Here is a tiny trained network, its code and every weight. The questions are about switching its units off for an input and a class, where a switched-off unit gives its printed mean instead of its output.

import numpy as np


def w(rows, s, z=0):
    codes = np.array(rows[::2]) - 128.0
    scale = np.full(codes.shape[1], s)
    scale[-1] = z or s
    return codes * scale


def norm(h):
    return h / np.sqrt((h * h).mean(-1, keepdims=True) + 1e-5)


def f(y):
    return y / 2 * (1 + np.tanh(0.7978845608 * (y + 0.044715 * y**3)))


def log_softmax(a):
    a = a - a.max(-1, keepdims=True)
    return a - np.log(np.exp(a).sum(-1, keepdims=True))


def net(x, mask):
    res = np.array(x, float).reshape(1, 6) / 4 @ E
    u = 0
    for l in range(2):
        y = f(norm(res) @ A[l][:, :-1].T + A[l][:, -1])
        res = res + np.where(mask[u : u + 16], y, B[l][:, -1]) @ B[l][:, :-1]
        u += 16
    return log_softmax(norm(res)[-1] @ U[:, :-1].T + U[:, -1])


A, B = {}, {}
E = w([
[2,33,65,109],'x0',
[129,128,128,128],'x1',
[113,91,230,117],'x2',
[128,127,129,134],'x3',
[67,213,144,87],'x4',
[132,126,129,125],'x5',
],0.0058)
A[0] = w([
[70,81,52,74,169],'L0N1',
[137,100,138,169,16],'L0N2',
[152,122,110,70,99],'L0N3',
[179,188,116,118,89],'L0N4',
[60,216,144,121,31],'L0N5',
[138,130,138,104,179],'L0N6',
[94,116,147,126,142],'L0N7',
[203,198,1,134,69],'L0N8',
[174,143,189,105,80],'L0N9',
[71,69,137,143,171],'L0N10',
[183,58,73,162,113],'L0N11',
[69,231,12,212,98],'L0N12',
[126,139,119,145,1],'L0N13',
[117,46,170,181,54],'L0N14',
[201,182,117,173,62],'L0N15',
[110,163,101,168,45],'L0N16',
],0.0097,0.0029)
B[0] = w([
[132,231,127,226,253],'L0N1',
[52,3,120,29,116],'L0N2',
[130,98,101,170,121],'L0N3',
[71,172,83,208,171],'L0N4',
[113,152,218,35,179],'L0N5',
[104,223,163,113,146],'L0N6',
[175,160,171,149,150],'L0N7',
[127,85,149,62,220],'L0N8',
[167,160,155,178,170],'L0N9',
[171,178,149,186,208],'L0N10',
[154,158,151,72,191],'L0N11',
[221,82,69,72,236],'L0N12',
[79,47,38,112,103],'L0N13',
[141,150,129,122,174],'L0N14',
[139,174,86,173,187],'L0N15',
[140,75,117,92,121],'L0N16',
],0.0051)
A[1] = w([
[75,88,108,121,134],'L1N1',
[196,64,133,131,57],'L1N2',
[146,27,100,220,41],'L1N3',
[60,109,71,129,127],'L1N4',
[38,176,92,67,74],'L1N5',
[128,139,182,180,84],'L1N6',
[147,129,89,26,250],'L1N7',
[159,156,120,248,124],'L1N8',
[207,80,119,160,31],'L1N9',
[89,139,242,134,200],'L1N10',
[145,82,128,75,38],'L1N11',
[179,113,168,84,127],'L1N12',
[166,104,78,134,137],'L1N13',
[44,77,126,151,153],'L1N14',
[144,221,133,83,217],'L1N15',
[193,77,119,170,33],'L1N16',
],0.011,0.0023)
B[1] = w([
[194,180,192,161,117],'L1N1',
[56,150,141,80,150],'L1N2',
[139,184,214,80,166],'L1N3',
[207,159,145,169,133],'L1N4',
[155,143,214,86,161],'L1N5',
[144,97,79,134,184],'L1N6',
[113,76,160,187,189],'L1N7',
[24,106,103,132,245],'L1N8',
[55,194,162,108,167],'L1N9',
[177,48,30,111,235],'L1N10',
[57,170,152,148,119],'L1N11',
[86,192,3,155,160],'L1N12',
[139,77,183,124,161],'L1N13',
[241,234,84,198,134],'L1N14',
[55,52,152,142,253],'L1N15',
[120,113,186,65,160],'L1N16',
],0.006,0.0066)
U = w([
[167,245,120,232,104],'0',
[101,136,102,127,253],'1',
[117,187,186,47,48],'2',
[107,128,93,137,152],'3',
[248,106,88,120,59],'4',
],0.015,0.0037)

Each question gives the input, the list of numbers given to net, and the class t.
The units are the neurons (one row each of A and B). Each row of codes is followed by its name. A weight is (code - 128) times the scale printed after its matrix; where a second scale follows, it is the last column's (A, B and U).
mask holds one flag per neuron, layer by layer. A switched-off neuron (its flag False) gives its mean, the last column of its row in B, instead of its output. The means were averaged over made-up inputs and are rounded, as every weight is.
A unit's drop is (log p(t) with every unit on - log p(t) with that unit switched off) / (log p(t) with every unit on - log p(t) with every unit switched off).
The circuit of an input: a set's keep is (log p(t) with only the set's units on - log p(t) with every unit switched off) / (log p(t) with every unit on - log p(t) with every unit switched off). Starting from the 12 units with the biggest drops (on a tie, the unit counted first), units are removed one at a time, each time the one whose removal leaves the highest keep (on an exact tie, the one counted first), for as long as the keep stays at least 0.8.
circuit, biggest first: the units of the circuit, biggest drop first
top k neurons: the k neurons with the biggest drops, biggest first
k most important neurons of layer l: the k neurons of layer l with the biggest drops, biggest first
input [3,3,-1,2,0,-1], class 0: circuit, biggest first	L0N1
input [-7,-6,6,-3,-8,4], class 2: 2 most important neurons of layer 1	L1N16, L1N9
input [3,5,-5,-4,7,6], class 2: top 4 neurons	L1N5, L0N5, L1N10, L1N8
input [-5,5,7,4,6,-1], class 4: top 4 neurons	L1N10, L0N1, L1N9, L1N8
input [3,0,8,-6,-5,5], class 4: circuit, biggest first	L1N15, L1N8
input [-7,1,8,1,0,2], class 4: top 4 neurons	L1N10, L0N1, L0N10, L1N6
input [4,3,-6,-5,5,-3], class 4: circuit, biggest first	L0N12, L1N8
input [6,1,3,-1,-2,5], class 0: 2 most important neurons of layer 1	L1N14, L1N15
input [-5,3,1,-8,-7,6], class 1: top 2 neurons	L1N8, L0N12
input [6,-7,-8,-1,4,-5], class 4: circuit, biggest first	L0N12, L1N8, L1N4
input [-1,7,-7,-6,0,2], class 4: 2 most important neurons of layer 1	L1N8, L1N15
input [7,-2,1,-6,8,8], class 2: top 2 neurons	L1N5, L0N5
input [7,-5,-7,-2,-6,5], class 0: top 2 neurons	L0N1, L1N10
input [-4,8,-8,-3,4,5], class 4: circuit, biggest first	L0N12
input [-6,-7,-6,4,8,2], class 2: 2 most important neurons of layer 1	L1N10, L1N15
input [0,-6,-3,-3,-5,5], class 2: 3 most important neurons of layer 1	L1N10, L1N2, L1N9
input [-3,-5,-8,-5,4,-3], class 4: top 2 neurons	L0N12, L1N8
input [-5,-4,1,-8,5,1], class 1: 2 most important neurons of layer 0	L0N1, L0N10
input [-6,2,3,-8,-2,-3], class 1: 2 most important neurons of layer 1	L1N8, L1N14
input [3,-6,0,-5,7,-1], class 2: circuit, biggest first	L1N5
input [-2,6,6,-1,-1,1], class 4: 2 most important neurons of layer 1	L1N10, L1N15
input [-4,2,5,-7,3,5], class 1: 2 most important neurons of layer 1	L1N15, L1N14
